Here is a tiny trained network, its code and every weight. The questions are about switching its units off for an input and a class, where a switched-off unit gives its printed mean instead of its output.

import numpy as np


def w(rows, s, z=0):
    codes = np.array(rows[::2]) - 128.0
    scale = np.full(codes.shape[1], s)
    scale[-1] = z or s
    return codes * scale


def norm(h):
    return h / np.sqrt((h * h).mean(-1, keepdims=True) + 1e-5)


def f(y):
    return y / 2 * (1 + np.tanh(0.7978845608 * (y + 0.044715 * y**3)))


def log_softmax(a):
    a = a - a.max(-1, keepdims=True)
    return a - np.log(np.exp(a).sum(-1, keepdims=True))


def net(x, mask):
    res = np.array(x, float).reshape(1, 8) / 4 @ E
    u = 0
    for l in range(2):
        y = f(norm(res) @ A[l][:, :-1].T + A[l][:, -1])
        res = res + np.where(mask[u : u + 7], y, B[l][:, -1]) @ B[l][:, :-1]
        u += 7
    return log_softmax(norm(res)[-1] @ U[:, :-1].T + U[:, -1])


A, B = {}, {}
E = w([
[128,133,133,132,127],'x0',
[122,132,131,125,127],'x1',
[132,124,127,127,131],'x2',
[58,127,101,212,237],'x3',
[38,166,254,95,168],'x4',
[80,30,180,184,36],'x5',
[249,100,195,197,186],'x6',
[132,138,128,131,125],'x7',
],0.0051)
A[0] = w([
[70,117,52,91,86,4],'L0N0',
[78,111,60,224,167,71],'L0N1',
[51,125,58,98,110,32],'L0N2',
[52,2,168,240,33,17],'L0N3',
[236,62,140,201,154,34],'L0N4',
[100,109,141,103,193,135],'L0N5',
[156,167,10,187,47,122],'L0N6',
],0.0094,0.0034)
B[0] = w([
[55,50,161,65,114,155],'L0N0',
[108,118,167,219,1,195],'L0N1',
[101,96,129,19,118,162],'L0N2',
[168,211,57,92,207,254],'L0N3',
[76,83,185,32,144,219],'L0N4',
[113,141,103,135,14,158],'L0N5',
[188,22,170,160,178,227],'L0N6',
],0.0085,0.0055)
A[1] = w([
[207,92,149,36,51,66],'L1N0',
[173,193,29,179,163,132],'L1N1',
[78,127,118,254,72,49],'L1N2',
[22,232,223,84,87,254],'L1N3',
[217,152,156,35,99,174],'L1N4',
[183,119,254,138,216,69],'L1N5',
[170,74,147,104,83,63],'L1N6',
],0.0074,0.0025)
B[1] = w([
[29,253,159,254,148,189],'L1N0',
[193,181,132,84,182,157],'L1N1',
[107,205,88,158,55,157],'L1N2',
[232,52,135,182,142,254],'L1N3',
[96,136,62,185,84,214],'L1N4',
[29,48,66,55,88,209],'L1N5',
[102,137,159,146,133,149],'L1N6',
],0.0076,0.006)
U = w([
[42,50,152,47,94,110],'0',
[188,43,157,177,148,210],'1',
[177,170,10,114,194,58],'2',
[130,92,100,163,117,233],'3',
[96,163,132,254,63,1],'4',
[144,91,101,160,119,123],'5',
],0.0095,0.0033)

Each question gives the input, the list of numbers given to net, and the class t.
The units are the neurons (one row each of A and B). Each row of codes is followed by its name. A weight is (code - 128) times the scale printed after its matrix; where a second scale follows, it is the last column's (A, B and U).
mask holds one flag per neuron, layer by layer. A switched-off neuron (its flag False) gives its mean, the last column of its row in B, instead of its output. The means were averaged over made-up inputs and are rounded, as every weight is.
A unit's drop is (log p(t) with every unit on - log p(t) with that unit switched off) / (log p(t) with every unit on - log p(t) with every unit switched off).
The circuit of an input: a set's keep is (log p(t) with only the set's units on - log p(t) with every unit switched off) / (log p(t) with every unit on - log p(t) with every unit switched off). Starting from the 12 units with the biggest drops (on a tie, the unit counted first), units are removed one at a time, each time the one whose removal leaves the highest keep (on an exact tie, the one counted first), for as long as the keep stays at least 0.8.
units of the circuit, in order: the units of the circuit, biggest drop first
top k neurons in layer l: the k neurons of layer l with the biggest drops, biggest first
drop when u is switched off: that unit's drop, to one decimal
input [-8,-2,-5,4,-5,1,-5,0], class 0: units of the circuit, in order -> (L0N0)
input [2,5,6,2,-7,8,-2,-1], class 2: top 2 neurons in layer 1 -> (L1N3; L1N1)
input [1,-2,-6,7,4,-5,6,-6], class 4: units of the circuit, in order -> (L0N5; L0N6)
input [0,0,-6,6,-5,-5,-7,-2], class 0: top 2 neurons in layer 0 -> (L0N2; L0N0)
input [-4,5,2,4,-3,-5,-5,-1], class 0: units of the circuit, in order -> (L0N2; L0N3)
input [-5,2,1,-3,2,-7,7,-7], class 0: units of the circuit, in order -> (L1N5; L0N3)
input [7,4,0,7,3,4,-4,3], class 4: units of the circuit, in order -> (L0N1; L1N2)
input [-5,2,4,-8,2,8,-3,-2], class 2: top 2 neurons in layer 0 -> (L0N3; L0N1)
input [5,7,-6,6,7,-4,-6,-6], class 1: top 3 neurons in layer 1 -> (L1N3; L1N5; L1N0)
input [-8,-6,4,7,4,7,4,6], class 2: top 2 neurons in layer 1 -> (L1N1; L1N0)
input [6,5,-7,-8,5,-4,-6,-8], class 4: top 4 neurons in layer 1 -> (L1N0; L1N5; L1N4; L1N3)
input [5,-8,3,5,-3,-2,3,2], class 4: top 4 neurons in layer 0 -> (L0N1; L0N3; L0N2; L0N0)
input [5,-4,5,7,6,-5,-4,-5], class 4: top 2 neurons in layer 0 -> (L0N3; L0N4)
input [-2,-4,2,-8,-4,6,2,-8], class 4: units of the circuit, in order -> (L1N0)
input [3,-1,2,6,-5,-3,4,-4], class 4: top 3 neurons in layer 0 -> (L0N1; L0N3; L0N2)
input [0,8,-5,-8,-5,3,0,-1], class 4: top 2 neurons in layer 1 -> (L1N0; L1N3)
input [7,4,4,2,8,7,-7,-1], class 1: units of the circuit, in order -> (L1N3; L1N5)
input [7,2,3,-4,-2,7,-5,2], class 2: top 3 neurons in layer 0 -> (L0N3; L0N1; L0N4)
input [-8,-6,-2,7,2,3,1,-5], class 4: units of the circuit, in order -> (L0N1; L1N2)
input [0,0,-3,5,8,-5,8,-1], class 0: units of the circuit, in order -> (L1N5)
input [-6,-6,6,-5,6,8,8,8], class 0: drop when L0N1 is switched off -> 0.1
input [-5,5,4,2,2,7,4,3], class 2: drop when L0N6 is switched off -> 0.0
